Below is a small trained network, with its code and all its weights. Each question gives an input and a class and asks what happens when units are switched off, that is, made to give their printed mean instead of their output.

import numpy as np


def w(rows, s, z=0):
    codes = np.array(rows[::2]) - 128.0
    scale = np.full(codes.shape[1], s)
    scale[-1] = z or s
    return codes * scale


def f(y):
    return y / 2 * (1 + np.tanh(0.7978845608 * (y + 0.044715 * y**3)))


def log_softmax(a):
    a = a - a.max(-1, keepdims=True)
    return a - np.log(np.exp(a).sum(-1, keepdims=True))


def net(x, mask):
    res = np.array(x, float).reshape(1, 6) / 4 @ E
    y = f(res @ A[0][:, :-1].T + A[0][:, -1])
    res = res + np.where(mask, y, B[0][:, -1]) @ B[0][:, :-1]
    return log_softmax(res[-1] @ U[:, :-1].T + U[:, -1])


A, B = {}, {}
E = w([
[228,42,185],'x0',
[169,78,198],'x1',
[160,76,156],'x2',
[252,223,71],'x3',
[166,83,36],'x4',
[147,189,214],'x5',
],0.004)
A[0] = w([
[129,131,109,246],'neuron 0',
[54,125,113,67],'neuron 1',
[148,168,146,254],'neuron 2',
[136,148,132,225],'neuron 3',
[182,9,196,205],'neuron 4',
[129,125,89,217],'neuron 5',
[115,155,169,200],'neuron 6',
[131,141,123,198],'neuron 7',
[122,136,124,91],'neuron 8',
[135,96,129,243],'neuron 9',
[161,140,140,22],'neuron 10',
[80,125,112,70],'neuron 11',
[60,123,217,209],'neuron 12',
[159,180,149,184],'neuron 13',
[125,94,133,141],'neuron 14',
[142,120,46,205],'neuron 15',
[139,160,148,188],'neuron 16',
[162,62,159,210],'neuron 17',
[114,128,145,11],'neuron 18',
[129,99,129,163],'neuron 19',
[94,122,128,62],'neuron 20',
[135,75,143,150],'neuron 21',
[170,224,191,218],'neuron 22',
[98,114,123,103],'neuron 23',
],0.014,0.00096)
B[0] = w([
[155,131,124,144],'neuron 0',
[93,181,73,171],'neuron 1',
[165,107,93,166],'neuron 2',
[147,115,112,145],'neuron 3',
[212,251,193,254],'neuron 4',
[179,130,125,150],'neuron 5',
[120,70,119,156],'neuron 6',
[142,123,119,139],'neuron 7',
[128,126,120,127],'neuron 8',
[148,158,140,147],'neuron 9',
[120,142,103,135],'neuron 10',
[114,161,93,147],'neuron 11',
[64,41,198,212],'neuron 12',
[175,116,85,174],'neuron 13',
[132,162,148,138],'neuron 14',
[230,123,139,186],'neuron 15',
[146,103,100,151],'neuron 16',
[171,197,143,187],'neuron 17',
[103,121,136,122],'neuron 18',
[137,158,145,137],'neuron 19',
[100,152,113,133],'neuron 20',
[150,172,156,155],'neuron 21',
[216,63,39,230],'neuron 22',
[113,160,117,135],'neuron 23',
],0.032,0.0052)
U = w([
[137,69,154,185],'0',
[91,126,150,1],'1',
[130,203,202,146],'2',
[147,143,45,136],'3',
[2,109,132,137],'4',
],0.0057,0.0079)

Each question gives the input, the list of numbers given to net, and the class t.
The units are the neurons (one row each of A and B). Each row of codes is followed by its name. A weight is (code - 128) times the scale printed after its matrix; where a second scale follows, it is the last column's (A, B and U).
mask holds one flag per neuron, in row order. A switched-off neuron (its flag False) gives its mean, the last column of its row in B, instead of its output. The means were averaged over made-up inputs and are rounded, as every weight is.
A unit's drop is (log p(t) with every unit on - log p(t) with that unit switched off) / (log p(t) with every unit on - log p(t) with every unit switched off).
The circuit of an input: a set's keep is (log p(t) with only the set's units on - log p(t) with every unit switched off) / (log p(t) with every unit on - log p(t) with every unit switched off). Starting from the 12 units with the biggest drops (on a tie, the unit counted first), units are removed one at a time, each time the one whose removal leaves the highest keep (on an exact tie, the one counted first), for as long as the keep stays at least 0.8.
units of the circuit, in order: the units of the circuit, biggest drop first
most important unit: the unit with the biggest drop
top k neurons: the k neurons with the biggest drops, biggest first
drop when u is switched off: that unit's drop, to one decimal
input [5,2,8,8,0,4], class 3: most important unit -> neuron 22
input [2,-4,3,-8,-8,8], class 4: top 2 neurons -> (neuron 12; neuron 15)
input [-2,3,-6,-7,-6,8], class 4: units of the circuit, in order -> (neuron 12; neuron 4)
input [-1,5,0,4,-5,7], class 3: top 2 neurons -> (neuron 22; neuron 13)
input [4,-6,5,-3,-7,8], class 0: top 2 neurons -> (neuron 12; neuron 22)
input [0,6,-2,2,-4,5], class 0: top 2 neurons -> (neuron 12; neuron 1)
input [-5,7,-4,6,-3,2], class 3: top 2 neurons -> (neuron 22; neuron 12)
input [2,5,8,-8,3,3], class 2: drop when neuron 21 is switched off -> 0.0
input [1,2,3,7,-1,5], class 3: drop when neuron 12 is switched off -> 0.1
input [6,-3,-8,-7,-1,-3], class 2: drop when neuron 22 is switched off -> 0.1
